Each row has a name. Each question is about the rows just above it.

27	11	31	-23	34	16 = K789
-24	-10	5	28	34	-26 = K884
-24	-10	5	28	-33	-35 = K868
44	9	32	-25	6	-4 = K571
-24	9	31	-25	6	-4 = K649
6	16	-9	-40	34	-26 = K372
After 9	31, its row goes on with | -25	6	-4
Go on from -9	-40 to the end of its row. | 34	-26
Go on from 9	32 to the end of its row. | -25	6	-4

-8	23	2	-4	-5	7	4	-6	12	8	0	10	12	-1	15	6	8	0	21	4	-5	7	-4	-6	9	-1	-17	-5	4	-25	10	-2 = K884
4	-1	10	-1	8	-6	13	-10	5	6	-2	-1	-8	-10	-4	2	21	0	17	-5	5	2	-2	10	5	7	-2	0	-3	0	-9	3 = K868
-7	0	7	-6	3	1	-4	5	4	-6	-6	5	11	5	-9	6	-8	-1	1	-12	0	-6	12	-2	-7	-3	-13	4	-1	21	-15	-3 = K372
5	3	-15	-1	3	3	0	11	6	-10	3	21	5	4	4	0	9	1	24	-11	1	0	2	-3	-8	0	15	-1	6	-5	13	-2 = K571
14	2	1	8	3	-10	-2	7	-9	-8	-3	11	4	-3	6	-1	3	5	12	-9	-9	-1	-7	-2	-7	-7	-9	-2	-2	-4	-8	-6 = K533
-7	3	6	0	2	8	8	8	0	1	-1	26	-2	3	14	1	-7	-1	-3	-6	5	-8	5	5	-5	10	6	-1	-3	-2	-13	-8 = K547
-2	-1	-9	5	5	-1	-20	12	5	-4	-6	-11	4	-2	6	6	-13	6	-12	-8	-11	-2	-7	4	8	9	-11	-4	2	15	6	2 = K766
-1	-4	1	2	2	3	-3	7	1	6	-2	-6	-4	5	-1	4	-3	10	-33	7	2	5	-1	-3	4	9	14	0	2	3	-2	0 = K253
8	1	8	-2	0	-2	1	-4	9	1	2	6	-26	-5	9	1	3	6	7	-3	1	0	-3	-7	6	-1	5	3	0	-10	6	-8 = K50
3	-12	-9	-1	-7	-12	8	-9	5	2	-7	6	5	-9	-20	-3	2	0	-12	4	-5	1	-14	5	-17	-2	15	1	-2	10	-4	7 = K784
1	8	6	4	1	-12	3	-8	3	-1	2	-1	0	-8	-3	-12	-10	-1	7	-12	-6	7	-4	8	1	5	6	0	-2	14	-9	1 = K649
0	-11	11	1	-3	5	-6	0	-7	2	-2	-3	2	8	7	9	4	0	40	12	4	-3	-11	-6	-7	-7	-13	2	7	-6	4	-2 = K789
The rest of the row after 8	8	0: | 1	-1	26	-2	3	14	1	-7	-1	-3	-6	5	-8	5	5	-5	10	6	-1	-3	-2	-13	-8
Go on from 0	-3	-7	6	-1 to the end of its row. | 5	3	0	-10	6	-8

-24	-32	3	-51 = K547
46	-8	30	-18 = K868
-21	-32	1	-51 = K253
46	-7	30	-18 = K372
-22	-32	1	-51 = K789
The rest of the row after 46	-8: | 30	-18
Go on from -21	-32 to the end of its row. | 1	-51
Go on from -8	30 to the end of its row. | -18
The rest of the row after -7	30: | -18
Go on from -22	-32 to the end of its row. | 1	-51

15	-35	-42	15	-32	14	-43	-2	15	0	15	0	-1	-1	-1	-1	14	-2	11	16	2	15	-2	0 -> K766
-39	-31	-40	-35	-24	-40	-45	16	-43	24	-41	4	5	25	23	22	-42	22	38	-42	25	-37	17	28 -> K547
18	-41	-50	16	-32	15	-51	0	18	6	18	5	5	5	6	0	18	5	30	18	12	18	1	6 -> K372
-2	-18	-21	-1	-15	0	-22	-2	-2	-8	-3	-7	-9	-9	-10	0	-3	-10	-24	-1	-15	-1	-4	-6 -> K868
The rest of the row after -1	-1	-1	-1: | 14	-2	11	16	2	15	-2	0
The rest of the row after -41	-50	16: | -32	15	-51	0	18	6	18	5	5	5	6	0	18	5	30	18	12	18	1	6
After 15	-32, its row goes on with | 14	-43	-2	15	0	15	0	-1	-1	-1	-1	14	-2	11	16	2	15	-2	0

-6	-2	5	-9	-2 -> K547
4	0	39	5	-2 -> K649
4	0	39	-7	10 -> K372
7	-2	6	3	-2 -> K884
6	11	-41	-1	5 -> K868
3	0	18	-9	-7 -> K50
2	5	19	5	-1 -> K784
5	0	17	2	2 -> K789
4	-10	0	-23	11 -> K533
5	1	17	2	-10 -> K766
3	7	-7	6	-2 -> K253
-5	-2	-1	-9	3 -> K571
Go on from 5	0	17	2 to the end of its row. | 2
After -5	-2, its row goes on with | -1	-9	3
After 4	-10, its row goes on with | 0	-23	11
After 4	0	39	-7, its row goes on with | 10
Go on from 18	-9 to the end of its row. | -7
After 0	17, its row goes on with | 2	2

14	-21	-34	16	-8	24	33 : K649
14	-21	-34	16	-8	25	35 : K789
14	-21	-35	16	-8	25	36 : K50
14	-21	-35	16	-8	27	37 : K784
Go on from -21	-34	16	-8	25 to the end of its row. | 35
14	-21	-35	16	-8	27	37 is in which row? | K784
Go on from -34	16	-8	25 to the end of its row. | 35
Whose row is 14	-21	-34	16	-8	24	33? | K649

12	18	-41	18	-3	4	-3	-8	-11	-5	17	11	-12	8	-11	-17	-5	-1	-1	17	4	-1	-10	10 = K649
12	18	-41	18	4	4	-3	-8	-11	-5	10	-4	-12	8	-11	-17	-5	-1	-1	17	4	-1	-10	10 = K868
-8	-4	-41	7	-11	-11	-4	-3	12	-20	0	12	14	12	0	8	12	-9	-10	-7	2	-5	-21	7 = K571
8	-3	-41	-15	-16	-16	-15	-3	9	-6	16	11	12	9	-7	-11	5	1	5	20	-17	6	-9	4 = K50
8	-3	-41	-15	-16	-16	-15	-3	9	-6	16	11	12	9	-1	-3	-10	-8	4	-4	-1	-3	-12	-9 = K533
After -11	-11, its row goes on with | -4	-3	12	-20	0	12	14	12	0	8	12	-9	-10	-7	2	-5	-21	7
Go on from 18	-3	4	-3	-8 to the end of its row. | -11	-5	17	11	-12	8	-11	-17	-5	-1	-1	17	4	-1	-10	10
Go on from 20	-17 to the end of its row. | 6	-9	4

33	7	-15	19	17 : K533
-38	15	-14	13	19 : K50
15	9	13	-1	21 : K884
-1	4	-1	4	-22 : K868
-25	15	-14	24	35 : K253
-33	15	-14	25	35 : K649
10	-3	-13	-12	-18 : K547
10	10	-11	25	-17 : K766
-38	16	-15	9	1 : K784
-5	4	6	2	-25 : K789
-25	5	-2	-17	1 : K372
-26	5	-2	-17	-2 : K571
After -25	15	-14, its row goes on with | 24	35
After -26	5	-2	-17, its row goes on with | -2
Go on from 15	-14	24 to the end of its row. | 35
Go on from -1	4	-1	4 to the end of its row. | -22

-44	45	-40	-35	42	-45	-44  K868
-44	45	-40	-35	43	-44	44  K766
-45	45	46	42	10	-44	44  K789
21	7	45	32	-44	-44	45  K50
Go on from -45	45 to the end of its row. | 46	42	10	-44	44
After 7	45	32	-44	-44, its row goes on with | 45
The rest of the row after 42	10: | -44	44
The rest of the row after -40	-35	42: | -45	-44
Go on from -35	42 to the end of its row. | -45	-44

